Below are the code and all the weights of a small trained network. Each question names an input and a class and asks about switching units off, where a switched-off unit gives its printed mean instead of its output.

import numpy as np


def w(rows, s, z=0):
    codes = np.array(rows[::2]) - 128.0
    scale = np.full(codes.shape[1], s)
    scale[-1] = z or s
    return codes * scale


def f(y):
    return y / 2 * (1 + np.tanh(0.7978845608 * (y + 0.044715 * y**3)))


def log_softmax(a):
    a = a - a.max(-1, keepdims=True)
    return a - np.log(np.exp(a).sum(-1, keepdims=True))


def net(x, mask):
    res = np.array(x, float).reshape(1, 2) / 4 @ E
    y = f(res @ A[0][:, :-1].T + A[0][:, -1])
    res = res + np.where(mask, y, B[0][:, -1]) @ B[0][:, :-1]
    return log_softmax(res[-1] @ U[:, :-1].T + U[:, -1])


A, B = {}, {}
E = w([
[13,190,2,94,62,114],'x0',
[32,8,170,36,155,22],'x1',
],0.0072)
A[0] = w([
[47,71,162,70,143,72,232],'n1',
[205,94,223,133,180,122,186],'n2',
[120,141,135,116,118,125,100],'n3',
[184,110,161,132,127,116,188],'n4',
[132,126,106,129,111,133,238],'n5',
[95,126,102,129,143,139,241],'n6',
[164,121,164,132,142,129,168],'n7',
[152,136,116,150,127,138,114],'n8',
[134,150,144,116,116,135,77],'n9',
[125,154,72,118,122,144,253],'n10',
[160,98,170,126,158,98,117],'n11',
[104,177,52,140,86,130,204],'n12',
[137,155,106,113,101,100,111],'n13',
[251,153,144,180,137,180,185],'n14',
[121,118,109,118,147,130,117],'n15',
],0.014,0.004)
B[0] = w([
[4,88,155,49,161,47,250],'n1',
[88,207,109,210,99,189,246],'n2',
[149,105,99,126,138,145,125],'n3',
[107,180,150,177,132,145,181],'n4',
[82,163,184,114,143,156,151],'n5',
[46,154,186,105,124,132,157],'n6',
[111,149,163,178,135,160,171],'n7',
[164,121,123,110,122,129,145],'n8',
[162,109,107,132,107,115,125],'n9',
[74,162,174,86,120,199,175],'n10',
[132,114,41,162,101,147,176],'n11',
[69,125,102,160,100,218,197],'n12',
[155,97,74,135,111,164,137],'n13',
[240,178,249,135,176,151,254],'n14',
[129,126,114,130,115,107,129],'n15',
],0.019,0.014)
U = w([
[2,138,122,135,56,195,253],'0',
[120,155,153,202,134,141,4],'1',
[59,51,151,59,186,9,196],'2',
[182,81,130,108,77,120,35],'3',
[235,172,241,165,151,181,175],'4',
[172,138,56,93,161,74,15],'5',
[155,71,98,157,144,101,23],'6',
[160,52,122,164,133,78,48],'7',
],0.0067,0.0017)

Each question gives the input, the list of numbers given to net, and the class t.
The units are the neurons (one row each of A and B). Each row of codes is followed by its name. A weight is (code - 128) times the scale printed after its matrix; where a second scale follows, it is the last column's (A, B and U).
mask holds one flag per neuron, in row order. A switched-off neuron (its flag False) gives its mean, the last column of its row in B, instead of its output. The means were averaged over made-up inputs and are rounded, as every weight is.
A unit's drop is (log p(t) with every unit on - log p(t) with that unit switched off) / (log p(t) with every unit on - log p(t) with every unit switched off).
unit that matters most: the unit with the biggest drop
top k neurons: the k neurons with the biggest drops, biggest first
drop when u is switched off: that unit's drop, to one decimal
input [6,6], class 2: unit that matters most -> n1
input [2,-4], class 4: top 2 neurons -> [n1, n2]
input [1,1], class 2: top 3 neurons -> [n2, n14, n12]
input [-2,5], class 2: top 2 neurons -> [n1, n12]
input [-4,8], class 2: top 3 neurons -> [n1, n12, n10]
input [3,-6], class 4: top 2 neurons -> [n1, n14]
input [7,5], class 2: top 2 neurons -> [n1, n2]
input [4,-8], class 4: top 2 neurons -> [n14, n1]
input [3,-5], class 4: top 3 neurons -> [n1, n2, n11]
input [-8,8], class 0: drop when n2 is switched off -> 2.4
input [-1,-1], class 4: drop when n1 is switched off -> 0.9
input [2,2], class 2: drop when n2 is switched off -> 0.5
input [-3,8], class 2: drop when n1 is switched off -> 1.5
input [2,3], class 2: unit that matters most -> n2
